Below is a small trained network, with its code and all its weights. Each question gives an input and a target symbol and asks what happens when units are switched off, that is, made to give their printed mean instead of their output.

import numpy as np


def w(rows, s, z=0):
    codes = np.array(rows[::2]) - 128.0
    scale = np.full(codes.shape[1], s)
    scale[-1] = z or s
    return codes * scale


def norm(h):
    return h / np.sqrt((h * h).mean(-1, keepdims=True) + 1e-5)


def f(y):
    return np.maximum(y, 0)


def softmax(a):
    e = np.exp(a - a.max(-1, keepdims=True))
    return e / e.sum(-1, keepdims=True)


def log_softmax(a):
    a = a - a.max(-1, keepdims=True)
    return a - np.log(np.exp(a).sum(-1, keepdims=True))


def net(x, mask):
    ids = ['ζημξπψ'.index(c) for c in x.split()]
    T = len(ids)
    res = E[ids] + P[:T]
    u = 0
    for l in range(3):
        q, k, v = (norm(res) @ M[l].T for M in (Q, K, V))
        z = softmax(np.where(np.tri(T) > 0, q @ k.T / 2**0.5, -1e9)) @ v
        res = res + np.where(mask[u], z, O[l][:, -1]) @ O[l][:, :-1]
        u += 1
        y = f(norm(res) @ A[l][:, :-1].T + A[l][:, -1])
        res = res + np.where(mask[u : u + 4], y, B[l][:, -1]) @ B[l][:, :-1]
        u += 4
    return log_softmax(norm(res)[-1] @ U[:, :-1].T + U[:, -1])


Q, K, V, O, A, B = {}, {}, {}, {}, {}, {}
E = w([
[119,103,139],'ζ',
[118,112,166],'η',
[225,89,157],'μ',
[94,66,128],'ξ',
[214,3,15],'π',
[157,115,106],'ψ',
],0.019)
P = w([
[124,253,9],'0',
[53,15,182],'1',
[116,56,231],'2',
[172,54,213],'3',
[149,56,203],'4',
[162,55,217],'5',
[131,34,239],'6',
],0.0065)
Q[0] = w([
[1,88,63],'L0H1',
[123,119,253],'L0H1',
],0.0079)
K[0] = w([
[162,82,45],'L0H1',
[193,86,1],'L0H1',
],0.0083)
V[0] = w([
[211,253,206],'L0H1',
[56,176,192],'L0H1',
],0.0056)
O[0] = w([
[253,2,138,6],'L0H1',
[225,207,132,84],'L0H1',
],0.0077,0.0015)
A[0] = w([
[190,103,123,44],'L0N1',
[162,119,65,1],'L0N2',
[91,187,102,51],'L0N3',
[253,79,103,107],'L0N4',
],0.011,0.0037)
B[0] = w([
[184,206,161,172],'L0N1',
[1,94,148,137],'L0N2',
[158,103,153,135],'L0N3',
[190,134,175,253],'L0N4',
],0.011,0.0053)
Q[1] = w([
[38,183,65],'L1H1',
[26,1,215],'L1H1',
],0.0068)
K[1] = w([
[106,221,253],'L1H1',
[150,204,9],'L1H1',
],0.0046)
V[1] = w([
[129,6,87],'L1H1',
[97,163,62],'L1H1',
],0.014)
O[1] = w([
[198,76,89,152],'L1H1',
[91,35,255,2],'L1H1',
],0.011,0.0049)
A[1] = w([
[97,52,146,3],'L1N1',
[218,57,121,148],'L1N2',
[1,134,93,170],'L1N3',
[155,142,173,147],'L1N4',
],0.009,0.0034)
B[1] = w([
[193,134,254,157],'L1N1',
[122,5,51,254],'L1N2',
[207,174,92,235],'L1N3',
[217,165,122,182],'L1N4',
],0.0084,0.0044)
Q[2] = w([
[46,37,7],'L2H1',
[134,2,84],'L2H1',
],0.0084)
K[2] = w([
[253,78,226],'L2H1',
[13,26,155],'L2H1',
],0.006)
V[2] = w([
[214,133,116],'L2H1',
[1,148,40],'L2H1',
],0.0049)
O[2] = w([
[221,181,150,238],'L2H1',
[147,58,4,1],'L2H1',
],0.013,0.0021)
A[2] = w([
[167,228,106,138],'L2N1',
[15,194,254,199],'L2N2',
[21,125,157,254],'L2N3',
[13,41,106,157],'L2N4',
],0.0098,0.0032)
B[2] = w([
[253,184,189,254],'L2N1',
[118,150,86,198],'L2N2',
[101,117,76,171],'L2N3',
[159,191,122,172],'L2N4',
],0.015,0.0067)
U = w([
[94,138,247,109],'ζ',
[209,201,211,152],'η',
[201,72,51,4],'μ',
[113,165,96,195],'ξ',
[158,80,199,100],'π',
[161,54,200,96],'ψ',
],0.013,0.0039)

Each question gives the input, a string of symbols that net reads in full, and the target symbol t.
The units are the heads (2 rows each of Q, K, V and O) and the neurons (one row each of A and B). Each row of codes is followed by its name. A weight is (code - 128) times the scale printed after its matrix; where a second scale follows, it is the last column's (O, A, B and U).
mask holds one flag per unit, layer by layer, with each layer's heads first. A switched-off unit (its flag False) gives its mean, the last column of its rows in O or B, instead of its output. The means were averaged over made-up inputs and are rounded, as every weight is.
A unit's drop is (log p(t) with every unit on - log p(t) with that unit switched off) / (log p(t) with every unit on - log p(t) with every unit switched off).
The circuit of an input: a set's keep is (log p(t) with only the set's units on - log p(t) with every unit switched off) / (log p(t) with every unit on - log p(t) with every unit switched off). Starting from the 12 units with the biggest drops (on a tie, the unit counted first), units are removed one at a time, each time the one whose removal leaves the highest keep (on an exact tie, the one counted first), for as long as the keep stays at least 0.8.
units of the circuit, in order: the units of the circuit, biggest drop first
most important unit: the unit with the biggest drop
k most important neurons: the k neurons with the biggest drops, biggest first
drop of u: that unit's drop, to one decimal
input μ μ ζ, target μ: units of the circuit, in order -> L1N2, L2N1
input ζ η μ η η η ξ, target ζ: units of the circuit, in order -> L1H1, L2N1
input μ ζ ψ, target μ: units of the circuit, in order -> L0H1, L1N2, L2N1
input ξ μ ψ ξ ξ ψ, target ψ: most important unit -> L0N1
input ψ η ζ ψ η η ξ, target ψ: units of the circuit, in order -> L0H1, L1H1, L2N1
input ζ μ η μ η, target ζ: units of the circuit, in order -> L0N4, L1H1, L2N1
input ψ ζ ξ, target ψ: units of the circuit, in order -> L1H1, L0H1, L2N1
input ζ η ψ, target ζ: 2 most important neurons -> L0N4, L0N1
input ζ ξ η ξ, target ζ: 3 most important neurons -> L0N4, L0N1, L1N1
input ξ μ ψ η ξ, target ξ: units of the circuit, in order -> L0H1, L1H1, L2N2, L2N3
input ζ η η η η ζ, target ζ: 3 most important neurons -> L0N4, L0N1, L2N1
input ξ η η μ η η, target ξ: 2 most important neurons -> L2N2, L2N1
input ξ ψ μ ζ ζ η ζ, target ξ: drop of L1H1 -> 0.9
input μ ξ η ξ ξ ψ ζ, target μ: drop of L2N1 -> 0.2
input ψ η η η η, target ψ: drop of L0H1 -> 0.5
input π η η μ ψ η ψ, target ψ: most important unit -> L0H1
